Below is a small trained network, with its code and all its weights. Each question gives an input and a target symbol and asks what happens when units are switched off, that is, made to give their printed mean instead of their output.

import numpy as np


def w(rows, s, z=0):
    codes = np.array(rows[::2]) - 128.0
    scale = np.full(codes.shape[1], s)
    scale[-1] = z or s
    return codes * scale


def norm(h):
    return h / np.sqrt((h * h).mean(-1, keepdims=True) + 1e-5)


def f(y):
    return y / 2 * (1 + np.tanh(0.7978845608 * (y + 0.044715 * y**3)))


def softmax(a):
    e = np.exp(a - a.max(-1, keepdims=True))
    return e / e.sum(-1, keepdims=True)


def log_softmax(a):
    a = a - a.max(-1, keepdims=True)
    return a - np.log(np.exp(a).sum(-1, keepdims=True))


def net(x, mask):
    ids = ['ΦΩαβδεηλστ'.index(c) for c in x.split()]
    T = len(ids)
    res = E[ids] + P[:T]
    u = 0
    for l in range(2):
        r = norm(res)
        for j in range(2):
            rows = slice(4 * j, 4 * j + 4)
            q, k, v = (r @ M[l][rows].T for M in (Q, K, V))
            z = softmax(np.where(np.tri(T) > 0, q @ k.T / 4**0.5, -1e9)) @ v
            o = O[l][rows]
            res = res + np.where(mask[u + j], z, o[:, -1]) @ o[:, :-1]
        u += 2
        y = f(norm(res) @ A[l][:, :-1].T + A[l][:, -1])
        res = res + np.where(mask[u : u + 8], y, B[l][:, -1]) @ B[l][:, :-1]
        u += 8
    return log_softmax(norm(res)[-1] @ U[:, :-1].T + U[:, -1])


Q, K, V, O, A, B = {}, {}, {}, {}, {}, {}
E = w([
[169,125,113,135,122],'Φ',
[138,87,104,95,122],'Ω',
[88,105,129,120,85],'α',
[129,120,112,118,88],'β',
[132,167,3,40,29],'δ',
[153,182,63,143,105],'ε',
[150,121,94,145,128],'η',
[81,150,88,117,133],'λ',
[127,159,159,117,137],'σ',
[148,169,75,184,144],'τ',
],0.0074)
P = w([
[183,191,100,6,147],'0',
[172,170,115,23,131],'1',
[168,154,121,39,117],'2',
[167,142,118,54,103],'3',
[168,130,125,68,102],'4',
[165,118,122,85,95],'5',
[158,108,126,105,87],'6',
[148,93,125,123,81],'7',
[138,80,129,141,80],'8',
[115,62,133,162,74],'9',
[100,43,138,178,59],'10',
[117,37,135,190,51],'11',
],0.0016)
Q[0] = w([
[171,166,168,98,174],'0.h0',
[72,116,134,165,254],'0.h0',
[135,138,121,80,125],'0.h0',
[194,119,206,169,164],'0.h0',
[66,104,55,79,19],'0.h1',
[149,166,23,206,12],'0.h1',
[119,72,55,57,121],'0.h1',
[146,91,43,153,39],'0.h1',
],0.0061)
K[0] = w([
[191,151,124,57,253],'0.h0',
[73,208,62,110,151],'0.h0',
[126,97,136,101,139],'0.h0',
[163,194,114,91,247],'0.h0',
[109,25,19,118,224],'0.h1',
[84,89,21,221,87],'0.h1',
[117,16,102,63,138],'0.h1',
[147,46,23,188,85],'0.h1',
],0.0053)
V[0] = w([
[173,111,139,25,138],'0.h0',
[78,169,137,121,108],'0.h0',
[152,116,169,185,147],'0.h0',
[76,108,131,167,101],'0.h0',
[47,147,254,99,78],'0.h1',
[210,28,104,161,96],'0.h1',
[127,241,220,191,54],'0.h1',
[89,224,216,107,193],'0.h1',
],0.0024)
O[0] = w([
[68,133,65,152,126,195],'0.h0',
[232,154,150,117,105,123],'0.h0',
[155,115,117,135,49,53],'0.h0',
[155,178,192,85,113,96],'0.h0',
[93,64,3,134,91,5],'0.h1',
[151,209,217,55,128,182],'0.h1',
[93,62,66,115,143,46],'0.h1',
[77,123,40,133,35,14],'0.h1',
],0.0021,0.0023)
A[0] = w([
[125,209,68,164,136,136],'0.n0',
[78,175,85,85,107,182],'0.n1',
[134,229,151,187,133,85],'0.n2',
[86,143,73,160,160,58],'0.n3',
[254,122,123,143,172,160],'0.n4',
[141,215,74,220,147,92],'0.n5',
[133,243,131,203,145,92],'0.n6',
[121,84,143,185,175,5],'0.n7',
],0.0035,0.0012)
B[0] = w([
[113,58,183,173,123,212],'0.n0',
[195,130,79,218,123,217],'0.n1',
[65,108,167,66,119,161],'0.n2',
[181,102,110,155,69,112],'0.n3',
[58,104,146,209,130,248],'0.n4',
[146,97,188,4,90,205],'0.n5',
[127,66,175,112,138,188],'0.n6',
[174,58,145,83,43,63],'0.n7',
],0.0029,0.0017)
Q[1] = w([
[142,93,31,134,215],'1.h0',
[117,182,72,35,83],'1.h0',
[105,178,143,67,70],'1.h0',
[149,161,231,154,95],'1.h0',
[92,159,135,161,52],'1.h1',
[253,50,254,186,196],'1.h1',
[205,130,113,97,153],'1.h1',
[102,250,31,30,13],'1.h1',
],0.0065)
K[1] = w([
[144,254,79,139,122],'1.h0',
[176,127,119,69,157],'1.h0',
[157,58,123,96,191],'1.h0',
[73,68,189,121,136],'1.h0',
[70,192,146,174,155],'1.h1',
[125,44,168,111,101],'1.h1',
[137,83,121,62,138],'1.h1',
[105,209,105,115,167],'1.h1',
],0.0087)
V[1] = w([
[111,93,89,95,189],'1.h0',
[173,143,92,44,151],'1.h0',
[212,140,149,130,89],'1.h0',
[179,144,93,142,111],'1.h0',
[252,64,84,100,158],'1.h1',
[168,114,154,211,117],'1.h1',
[86,196,134,152,154],'1.h1',
[120,170,114,179,72],'1.h1',
],0.004)
O[1] = w([
[185,131,161,143,57,130],'1.h0',
[135,35,198,158,62,252],'1.h0',
[155,55,123,141,224,211],'1.h0',
[118,120,171,169,173,207],'1.h0',
[105,111,140,58,138,245],'1.h1',
[219,145,155,121,73,106],'1.h1',
[155,156,78,252,69,148],'1.h1',
[228,152,117,145,150,125],'1.h1',
],0.0029,0.002)
A[1] = w([
[65,143,52,78,89,54],'1.n0',
[135,207,146,140,69,252],'1.n1',
[64,140,159,173,96,112],'1.n2',
[187,124,138,3,129,98],'1.n3',
[168,149,28,30,94,49],'1.n4',
[107,157,65,234,121,138],'1.n5',
[93,141,138,172,183,212],'1.n6',
[189,106,169,162,52,5],'1.n7',
],0.0049,0.0021)
B[1] = w([
[207,118,140,89,104,122],'1.n0',
[100,190,99,80,173,251],'1.n1',
[214,141,124,168,170,131],'1.n2',
[39,171,87,199,154,201],'1.n3',
[208,20,216,129,141,159],'1.n4',
[1,141,76,203,136,214],'1.n5',
[101,108,45,127,58,194],'1.n6',
[88,85,185,153,77,168],'1.n7',
],0.0038,0.0017)
U = w([
[123,250,133,60,166,156],'Φ',
[33,69,148,27,181,129],'Ω',
[154,92,159,145,133,61],'α',
[156,46,134,161,141,52],'β',
[217,138,107,158,195,128],'δ',
[217,80,93,62,63,252],'ε',
[150,132,155,127,169,69],'η',
[55,141,40,190,96,193],'λ',
[81,148,215,108,2,117],'σ',
[147,121,159,138,126,60],'τ',
],0.0078,0.003)

Each question gives the input, a string of symbols that net reads in full, and the target symbol t.
The units are the heads (4 rows each of Q, K, V and O) and the neurons (one row each of A and B). Each row of codes is followed by its name. A weight is (code - 128) times the scale printed after its matrix; where a second scale follows, it is the last column's (O, A, B and U).
mask holds one flag per unit, layer by layer, with each layer's heads first. A switched-off unit (its flag False) gives its mean, the last column of its rows in O or B, instead of its output. The means were averaged over made-up inputs and are rounded, as every weight is.
A unit's drop is (log p(t) with every unit on - log p(t) with that unit switched off) / (log p(t) with every unit on - log p(t) with every unit switched off).
The circuit of an input: a set's keep is (log p(t) with only the set's units on - log p(t) with every unit switched off) / (log p(t) with every unit on - log p(t) with every unit switched off). Starting from the 12 units with the biggest drops (on a tie, the unit counted first), units are removed one at a time, each time the one whose removal leaves the highest keep (on an exact tie, the one counted first), for as long as the keep stays at least 0.8.
units of the circuit, in order: the units of the circuit, biggest drop first
unit that matters most: the unit with the biggest drop
k most important neurons: the k neurons with the biggest drops, biggest first
k most important neurons of layer l: the k neurons of layer l with the biggest drops, biggest first
which heads matter: for each layer, one digit per head in row order, 1 if its drop is at least 0.15 and else 0, layers parted by /
input Ω Ω Φ, target Ω: which heads matter	00 / 01
input σ Φ Φ τ α Ω η α η τ, target Φ: which heads matter	00 / 11
input Φ β σ α, target ε: which heads matter	11 / 00
input η α η Ω δ ε α ε, target σ: units of the circuit, in order	(0.n5, 1.n7, 1.h0, 0.n6)
input τ Φ τ σ λ α η, target λ: units of the circuit, in order	(1.h0, 0.n4, 1.n6)
input Ω δ η σ λ τ, target σ: 2 most important neurons	(0.n5, 0.n6)
input α β ε, target δ: 2 most important neurons of layer 0	(0.n5, 0.n1)
input α λ η δ τ η Φ, target Φ: most important neuron of layer 0	(0.n1)
input ε α λ α, target λ: 3 most important neurons	(0.n5, 1.n5, 0.n2)
input λ τ α ε λ ε β β, target λ: units of the circuit, in order	(1.h1, 1.h0)
input ε τ Φ ε, target δ: 4 most important neurons	(0.n5, 1.n4, 0.n4, 0.n6)
input σ σ Φ α δ η η ε, target Φ: units of the circuit, in order	(0.h1, 1.n1)
input Ω η λ, target λ: which heads matter	00 / 01
input τ η ε δ ε η ε ε, target Φ: which heads matter	01 / 10
input Φ α λ σ σ β α, target λ: 3 most important neurons	(0.n5, 1.n5, 0.n6)
input Ω τ Φ Ω τ, target Ω: unit that matters most	0.n5
input η ε ε τ δ ε α η, target λ: units of the circuit, in order	(0.h1, 1.h0, 0.n4, 1.n6)
input Ω α α Ω λ λ η η, target Φ: 4 most important neurons	(0.n5, 0.n1, 1.n4, 0.n2)
input τ η β δ Φ β, target Φ: 2 most important neurons of layer 0	(0.n4, 0.n5)
input δ η τ Ω Φ ε, target σ: units of the circuit, in order	(0.n5, 1.n7, 1.h0, 0.n0)
input η ε ε λ η Φ δ β, target Φ: 3 most important neurons	(0.n4, 1.n1, 0.n1)
input Ω σ Φ ε σ σ Ω Ω α η η, target Φ: units of the circuit, in order	(0.h1, 1.h0, 1.n4)
input α Ω Ω α Φ, target λ: 3 most important neurons	(1.n6, 0.n5, 1.n4)
input λ β λ σ β, target λ: units of the circuit, in order	(1.h1)
input Ω λ τ, target σ: 2 most important neurons of layer 0	(0.n6, 0.n5)
input ε η α, target Φ: which heads matter	00 / 00
